Below is a small trained network, with its code and all its weights. Each question gives an input and a target symbol and asks what happens when units are switched off, that is, made to give their printed mean instead of their output.

import numpy as np


def w(rows, s, z=0):
    codes = np.array(rows[::2]) - 128.0
    scale = np.full(codes.shape[1], s)
    scale[-1] = z or s
    return codes * scale


def f(y):
    return y / 2 * (1 + np.tanh(0.7978845608 * (y + 0.044715 * y**3)))


def softmax(a):
    e = np.exp(a - a.max(-1, keepdims=True))
    return e / e.sum(-1, keepdims=True)


def log_softmax(a):
    a = a - a.max(-1, keepdims=True)
    return a - np.log(np.exp(a).sum(-1, keepdims=True))


def net(x, mask):
    ids = ['αβδεζηθλμξπστφψω'.index(c) for c in x.split()]
    T = len(ids)
    res = E[ids] + P[:T]
    u = 0
    for l in range(3):
        r = res
        for j in range(2):
            rows = slice(2 * j, 2 * j + 2)
            q, k, v = (r @ M[l][rows].T for M in (Q, K, V))
            z = softmax(np.where(np.tri(T) > 0, q @ k.T / 2**0.5, -1e9)) @ v
            o = O[l][rows]
            res = res + np.where(mask[u + j], z, o[:, -1]) @ o[:, :-1]
        u += 2
        y = f(res @ A[l][:, :-1].T + A[l][:, -1])
        res = res + np.where(mask[u : u + 12], y, B[l][:, -1]) @ B[l][:, :-1]
        u += 12
    return log_softmax(res[-1] @ U[:, :-1].T + U[:, -1])


Q, K, V, O, A, B = {}, {}, {}, {}, {}, {}
E = w([
[38,171,95,89,36,161,124],'α',
[135,181,128,144,140,171,159],'β',
[96,51,176,118,105,75,190],'δ',
[181,234,217,144,69,3,97],'ε',
[101,138,75,137,184,148,50],'ζ',
[190,127,47,146,103,128,143],'η',
[120,106,107,193,95,148,61],'θ',
[159,116,167,18,229,110,178],'λ',
[79,157,129,90,141,112,131],'μ',
[135,130,96,67,106,85,198],'ξ',
[194,69,81,84,134,71,133],'π',
[158,101,134,187,209,102,94],'σ',
[83,130,95,199,67,80,132],'τ',
[127,76,188,90,153,193,73],'φ',
[148,23,90,170,118,156,121],'ψ',
[132,98,100,68,130,148,108],'ω',
],0.013)
P = w([
[3,73,137,139,153,99,107],'0',
[63,90,118,130,140,115,114],'1',
[95,93,117,131,136,112,114],'2',
[119,103,121,124,125,116,120],'3',
[140,111,122,115,112,116,120],'4',
[160,115,126,113,99,120,124],'5',
[187,120,129,108,87,125,126],'6',
[184,118,122,106,90,109,108],'7',
],0.0074)
Q[0] = w([
[179,157,184,145,166,153,222],'L0H1',
[135,61,85,52,49,117,151],'L0H1',
[97,144,153,228,2,118,178],'L0H2',
[138,96,117,190,205,151,7],'L0H2',
],0.0086)
K[0] = w([
[21,78,64,146,198,153,38],'L0H1',
[93,208,204,113,56,31,87],'L0H1',
[49,2,199,135,101,150,145],'L0H2',
[202,147,84,146,134,187,178],'L0H2',
],0.0071)
V[0] = w([
[36,84,2,53,204,168,156],'L0H1',
[119,155,125,165,133,150,199],'L0H1',
[155,29,107,162,147,170,163],'L0H2',
[76,137,22,147,137,190,93],'L0H2',
],0.0061)
O[0] = w([
[154,153,21,61,98,101,3,254],'L0H1',
[17,163,69,157,147,98,184,88],'L0H1',
[58,143,53,118,136,36,62,128],'L0H2',
[223,148,114,51,138,134,98,214],'L0H2',
],0.0049,0.0044)
A[0] = w([
[118,33,64,2,172,26,153,145],'L0N1',
[114,20,96,105,117,116,70,151],'L0N2',
[168,72,65,234,107,127,98,233],'L0N3',
[183,54,117,56,200,97,92,122],'L0N4',
[214,125,167,120,137,63,117,172],'L0N5',
[15,187,53,112,170,200,86,140],'L0N6',
[112,144,170,189,166,93,128,191],'L0N7',
[131,171,103,127,184,189,57,255],'L0N8',
[179,90,49,27,157,117,108,165],'L0N9',
[210,97,37,99,35,155,180,95],'L0N10',
[174,172,223,120,104,40,83,173],'L0N11',
[95,220,50,196,74,34,164,118],'L0N12',
],0.0062,0.0029)
B[0] = w([
[167,59,68,94,190,38,129,216],'L0N1',
[164,80,115,162,84,124,49,196],'L0N2',
[2,127,141,187,103,122,92,182],'L0N3',
[213,67,133,127,195,129,106,218],'L0N4',
[161,172,155,158,188,81,143,161],'L0N5',
[116,190,110,75,130,158,25,196],'L0N6',
[84,145,165,114,184,116,172,129],'L0N7',
[113,179,177,129,122,211,51,249],'L0N8',
[217,131,45,123,184,124,90,253],'L0N9',
[130,194,50,209,128,110,105,141],'L0N10',
[159,192,203,83,179,73,127,150],'L0N11',
[60,138,202,43,63,45,157,127],'L0N12',
],0.006,0.0064)
Q[1] = w([
[199,79,202,172,101,73,170],'L1H1',
[62,147,147,165,5,123,206],'L1H1',
[37,39,253,182,88,178,226],'L1H2',
[44,97,195,34,6,100,177],'L1H2',
],0.0046)
K[1] = w([
[154,87,102,180,174,178,140],'L1H1',
[91,79,77,151,73,162,175],'L1H1',
[3,87,107,103,140,151,154],'L1H2',
[38,70,45,123,194,148,62],'L1H2',
],0.006)
V[1] = w([
[98,253,159,89,106,132,119],'L1H1',
[104,70,141,125,152,167,238],'L1H1',
[57,51,49,215,196,108,109],'L1H2',
[145,142,32,67,134,148,173],'L1H2',
],0.0053)
O[1] = w([
[227,118,197,147,3,8,136,102],'L1H1',
[210,170,48,62,171,125,11,10],'L1H1',
[215,200,156,176,144,24,43,152],'L1H2',
[146,211,17,51,115,151,136,154],'L1H2',
],0.004,0.011)
A[1] = w([
[123,200,78,164,158,169,151,183],'L1N1',
[103,116,215,199,134,132,169,2],'L1N2',
[178,221,174,114,135,157,194,174],'L1N3',
[140,170,94,204,155,139,81,122],'L1N4',
[172,42,88,83,216,156,70,43],'L1N5',
[137,153,109,55,113,192,63,95],'L1N6',
[60,168,133,143,38,111,130,87],'L1N7',
[185,161,36,96,64,125,162,128],'L1N8',
[56,192,161,72,130,31,138,206],'L1N9',
[123,30,154,112,156,254,88,157],'L1N10',
[149,186,80,33,185,12,67,210],'L1N11',
[133,70,184,86,210,89,79,186],'L1N12',
],0.0062,0.0052)
B[1] = w([
[10,138,119,59,186,153,17,151],'L1N1',
[145,158,40,61,150,152,50,128],'L1N2',
[137,107,121,150,99,147,50,137],'L1N3',
[98,191,174,169,125,81,74,170],'L1N4',
[199,168,180,149,51,150,172,220],'L1N5',
[166,199,79,86,18,158,139,176],'L1N6',
[227,174,169,39,1,30,109,129],'L1N7',
[229,160,94,109,191,16,65,141],'L1N8',
[138,20,98,72,148,178,114,143],'L1N9',
[94,109,200,88,27,71,190,186],'L1N10',
[173,28,123,122,169,211,122,252],'L1N11',
[110,111,189,159,174,168,201,208],'L1N12',
],0.0055,0.013)
Q[2] = w([
[195,166,105,81,200,138,96],'L2H1',
[123,196,54,155,231,113,254],'L2H1',
[172,141,189,83,223,157,78],'L2H2',
[181,128,159,103,147,218,43],'L2H2',
],0.005)
K[2] = w([
[147,142,29,86,159,176,76],'L2H1',
[64,35,117,168,170,191,40],'L2H1',
[148,255,55,77,185,195,141],'L2H2',
[178,151,33,175,108,181,165],'L2H2',
],0.0053)
V[2] = w([
[94,147,113,103,159,216,155],'L2H1',
[254,78,122,166,179,64,216],'L2H1',
[127,206,134,92,166,92,67],'L2H2',
[64,149,20,204,91,106,154],'L2H2',
],0.0058)
O[2] = w([
[138,138,113,232,174,217,96,134],'L2H1',
[142,155,44,200,123,76,236,146],'L2H1',
[2,199,184,101,147,112,155,129],'L2H2',
[168,69,160,75,148,40,9,4],'L2H2',
],0.0061,0.011)
A[2] = w([
[160,75,136,120,188,108,194,4],'L2N1',
[121,110,74,172,110,71,13,83],'L2N2',
[2,171,169,168,149,179,84,150],'L2N3',
[32,151,134,107,105,146,156,52],'L2N4',
[40,164,191,176,140,101,195,48],'L2N5',
[73,120,129,130,162,126,188,132],'L2N6',
[170,116,183,101,202,132,210,35],'L2N7',
[166,121,77,77,45,150,86,155],'L2N8',
[183,139,116,201,159,138,30,114],'L2N9',
[177,67,97,118,159,98,120,2],'L2N10',
[90,130,70,89,230,121,86,153],'L2N11',
[184,158,73,136,179,116,133,22],'L2N12',
],0.0071,0.0045)
B[2] = w([
[62,159,106,130,51,64,98,208],'L2N1',
[15,112,107,188,62,185,13,152],'L2N2',
[85,208,246,90,137,85,176,254],'L2N3',
[55,244,49,49,144,35,96,137],'L2N4',
[216,254,64,67,137,125,68,149],'L2N5',
[96,137,78,24,158,135,76,149],'L2N6',
[37,207,73,170,62,158,78,232],'L2N7',
[232,138,97,58,131,93,155,211],'L2N8',
[165,115,121,222,190,116,21,214],'L2N9',
[119,193,125,194,119,46,158,162],'L2N10',
[63,143,106,31,217,152,84,158],'L2N11',
[62,202,154,160,106,65,86,186],'L2N12',
],0.0056,0.0073)
U = w([
[163,168,89,49,64,107,118,2],'α',
[18,234,141,23,145,114,175,145],'β',
[66,45,109,143,134,109,178,236],'δ',
[133,141,133,126,98,100,156,59],'ε',
[188,186,155,137,117,208,64,101],'ζ',
[59,107,72,129,139,123,83,93],'η',
[65,168,166,190,24,86,106,29],'θ',
[118,179,81,165,81,166,187,37],'λ',
[107,38,74,61,194,210,166,179],'μ',
[121,145,68,69,162,53,147,117],'ξ',
[157,161,138,186,108,49,137,76],'π',
[95,142,200,232,240,135,180,96],'σ',
[119,103,135,107,42,65,154,232],'τ',
[156,86,208,154,57,165,235,213],'φ',
[103,48,104,198,82,156,114,85],'ψ',
[253,110,103,115,148,125,172,160],'ω',
],0.006,0.0048)

Each question gives the input, a string of symbols that net reads in full, and the target symbol t.
The units are the heads (2 rows each of Q, K, V and O) and the neurons (one row each of A and B). Each row of codes is followed by its name. A weight is (code - 128) times the scale printed after its matrix; where a second scale follows, it is the last column's (O, A, B and U).
mask holds one flag per unit, layer by layer, with each layer's heads first. A switched-off unit (its flag False) gives its mean, the last column of its rows in O or B, instead of its output. The means were averaged over made-up inputs and are rounded, as every weight is.
A unit's drop is (log p(t) with every unit on - log p(t) with that unit switched off) / (log p(t) with every unit on - log p(t) with every unit switched off).
unit that matters most: the unit with the biggest drop
k most important neurons: the k neurons with the biggest drops, biggest first
k most important neurons of layer l: the k neurons of layer l with the biggest drops, biggest first
input ζ β μ ζ ζ ζ λ ε, target λ: 3 most important neurons of layer 0 => (L0N9 L0N11 L0N1)
input ζ λ λ, target λ: unit that matters most => L1N11
input σ ξ π ω β ζ β μ, target μ: 2 most important neurons of layer 2 => (L2N3 L2N11)
input ζ ζ λ ζ τ, target τ: 2 most important neurons of layer 0 => (L0N12 L0N9)
input μ ζ φ ω θ, target θ: 2 most important neurons => (L1N11 L0N3)
input φ β ζ ε τ, target β: 3 most important neurons of layer 1 => (L1N11 L1N5 L1N6)
input φ λ ψ, target ψ: 4 most important neurons => (L0N3 L2N2 L0N2 L2N3)
input β λ τ θ ζ ε, target φ: 2 most important neurons of layer 0 => (L0N1 L0N9)
input ζ ζ ζ λ ζ, target λ: 2 most important neurons => (L1N5 L0N3)
input β ζ λ φ σ ζ δ η, target η: 2 most important neurons => (L0N10 L1N5)
input σ ε ω, target β: 3 most important neurons of layer 1 => (L1N11 L1N5 L1N10)
input ζ ε ζ σ ζ β, target φ: 2 most important neurons of layer 0 => (L0N11 L0N1)
input λ ζ λ, target ζ: 4 most important neurons of layer 0 => (L0N6 L0N9 L0N4 L0N3)
input ω α λ ζ ζ, target ζ: most important neuron of layer 1 => (L1N11)
input λ σ ζ η α, target α: 2 most important neurons => (L1N7 L2N8)
input ζ β ζ ζ α ζ ζ η, target η: 3 most important neurons => (L0N10 L2N2 L1N5)
input λ τ ζ ζ σ ζ β ζ, target β: 2 most important neurons of layer 0 => (L0N1 L0N3)
input τ ζ ζ ψ, target ψ: 4 most important neurons => (L2N2 L0N3 L0N10 L2N3)
input ψ β φ ζ λ, target λ: 3 most important neurons => (L2N7 L0N9 L1N11)
input ζ ζ ζ τ, target τ: most important neuron => (L1N7)
input ζ ζ η ζ λ λ β ζ, target λ: 2 most important neurons => (L1N5 L0N9)
input ζ ε σ ζ λ, target φ: 2 most important neurons of layer 0 => (L0N3 L0N4)
input β ε θ, target β: 2 most important neurons => (L1N11 L1N5)
input π μ ζ ε ζ, target β: 2 most important neurons of layer 0 => (L0N9 L0N1)
input ζ ω λ η ζ ξ σ β, target β: 3 most important neurons of layer 1 => (L1N1 L1N5 L1N8)
input ζ α ψ θ ζ θ η σ, target σ: 3 most important neurons of layer 1 => (L1N10 L1N6 L1N5)
input ε α ζ ζ, target φ: most important neuron => (L1N10)
input ξ β λ θ ξ ζ ζ π, target π: 4 most important neurons of layer 1 => (L1N8 L1N11 L1N5 L1N10)
input ζ ζ ζ ζ φ σ ζ ε, target φ: 2 most important neurons => (L1N9 L1N3)
input ζ α ε ω, target β: 2 most important neurons => (L1N11 L0N9)
